Here is a tiny trained network, its code and every weight. The questions are about switching its units off for an input and a class, where a switched-off unit gives its printed mean instead of its output.

import numpy as np


def w(rows, s, z=0):
    codes = np.array(rows[::2]) - 128.0
    scale = np.full(codes.shape[1], s)
    scale[-1] = z or s
    return codes * scale


def f(y):
    return y / 2 * (1 + np.tanh(0.7978845608 * (y + 0.044715 * y**3)))


def log_softmax(a):
    a = a - a.max(-1, keepdims=True)
    return a - np.log(np.exp(a).sum(-1, keepdims=True))


def net(x, mask):
    res = np.array(x, float).reshape(1, 3) / 4 @ E
    y = f(res @ A[0][:, :-1].T + A[0][:, -1])
    res = res + np.where(mask, y, B[0][:, -1]) @ B[0][:, :-1]
    return log_softmax(res[-1] @ U[:, :-1].T + U[:, -1])


A, B = {}, {}
E = w([
[18,51,170,102,121,55,124,148,5],'x0',
[112,27,216,149,102,225,193,165,215],'x1',
[70,110,191,87,251,192,33,89,136],'x2',
],0.012)
A[0] = w([
[73,99,85,61,138,82,115,172,135,110],'n1',
[190,172,38,203,69,51,219,229,103,136],'n2',
[203,202,124,141,185,184,117,143,153,128],'n3',
[151,160,81,101,133,189,82,133,165,137],'n4',
[107,68,80,138,131,114,89,151,112,86],'n5',
[81,90,174,64,128,73,121,152,48,117],'n6',
[226,120,56,128,149,131,69,82,147,101],'n7',
[95,124,135,117,216,149,48,60,156,133],'n8',
[170,144,69,110,139,174,96,138,176,112],'n9',
[96,138,87,71,234,117,109,121,174,107],'n10',
[149,224,88,95,119,126,90,151,67,79],'n11',
[138,143,187,63,223,175,22,92,130,145],'n12',
[100,49,87,120,128,92,90,112,67,120],'n13',
[168,176,31,67,142,53,46,63,121,64],'n14',
[185,61,187,153,134,244,183,205,176,2],'n15',
[219,190,98,135,117,94,174,121,213,133],'n16',
[176,197,137,132,175,133,99,41,214,134],'n17',
[134,224,67,81,132,104,84,40,92,61],'n18',
[102,123,92,194,187,164,99,122,120,122],'n19',
],0.011,0.0063)
B[0] = w([
[155,148,141,115,103,106,72,134,87,159],'n1',
[92,114,46,218,124,55,253,54,192,254],'n2',
[171,171,170,113,99,71,57,168,91,190],'n3',
[152,177,145,81,75,67,100,155,106,172],'n4',
[137,132,164,150,130,119,109,155,108,143],'n5',
[254,219,216,98,63,132,63,172,59,205],'n6',
[147,134,165,126,58,132,76,173,107,175],'n7',
[66,94,79,161,121,45,206,100,158,205],'n8',
[178,194,191,110,90,99,52,198,106,173],'n9',
[95,100,64,211,110,97,168,104,165,172],'n10',
[77,100,123,84,175,202,111,145,194,180],'n11',
[80,106,91,237,95,81,225,28,145,227],'n12',
[209,193,194,158,103,116,90,110,85,180],'n13',
[81,91,197,63,202,203,156,152,204,207],'n14',
[89,59,192,100,176,209,170,189,168,226],'n15',
[182,160,152,111,122,87,134,93,78,214],'n16',
[193,192,174,137,73,111,112,127,52,198],'n17',
[87,110,180,95,170,241,129,153,210,197],'n18',
[134,100,108,182,150,129,105,70,135,151],'n19',
],0.0087,0.022)
U = w([
[119,149,52,156,110,66,155,85,131,252],'0',
[195,186,137,99,98,95,78,169,68,82],'1',
[106,123,135,84,138,254,126,176,162,62],'2',
],0.015,0.0011)

Each question gives the input, the list of numbers given to net, and the class t.
The units are the neurons (one row each of A and B). Each row of codes is followed by its name. A weight is (code - 128) times the scale printed after its matrix; where a second scale follows, it is the last column's (A, B and U).
mask holds one flag per neuron, in row order. A switched-off neuron (its flag False) gives its mean, the last column of its row in B, instead of its output. The means were averaged over made-up inputs and are rounded, as every weight is.
A unit's drop is (log p(t) with every unit on - log p(t) with that unit switched off) / (log p(t) with every unit on - log p(t) with every unit switched off).
The circuit of an input: a set's keep is (log p(t) with only the set's units on - log p(t) with every unit switched off) / (log p(t) with every unit on - log p(t) with every unit switched off). Starting from the 12 units with the biggest drops (on a tie, the unit counted first), units are removed one at a time, each time the one whose removal leaves the highest keep (on an exact tie, the one counted first), for as long as the keep stays at least 0.8.
circuit, biggest first: the units of the circuit, biggest drop first
k most important neurons: the k neurons with the biggest drops, biggest first
drop when u is switched off: that unit's drop, to one decimal
input [8,7,4], class 1: circuit, biggest first -> (n6)
input [4,5,-1], class 2: 4 most important neurons -> (n17; n16; n3; n15)
input [-7,-8,-4], class 2: 4 most important neurons -> (n14; n18; n11; n6)
input [8,8,8], class 0: 2 most important neurons -> (n12; n8)
input [-5,-2,-4], class 1: 3 most important neurons -> (n12; n8; n9)
input [-6,0,5], class 1: 4 most important neurons -> (n2; n17; n3; n9)
input [-4,-6,-4], class 2: 2 most important neurons -> (n14; n18)
input [-4,-7,1], class 2: 2 most important neurons -> (n14; n18)
input [5,6,-2], class 2: 4 most important neurons -> (n15; n17; n16; n3)
input [6,-7,-2], class 2: 3 most important neurons -> (n14; n18; n11)
input [0,0,8], class 0: drop when n8 is switched off -> 0.0
input [4,4,-3], class 1: drop when n14 is switched off -> 1.0
input [-3,-5,-1], class 2: drop when n14 is switched off -> 0.2
input [-4,2,5], class 0: circuit, biggest first -> (n12)
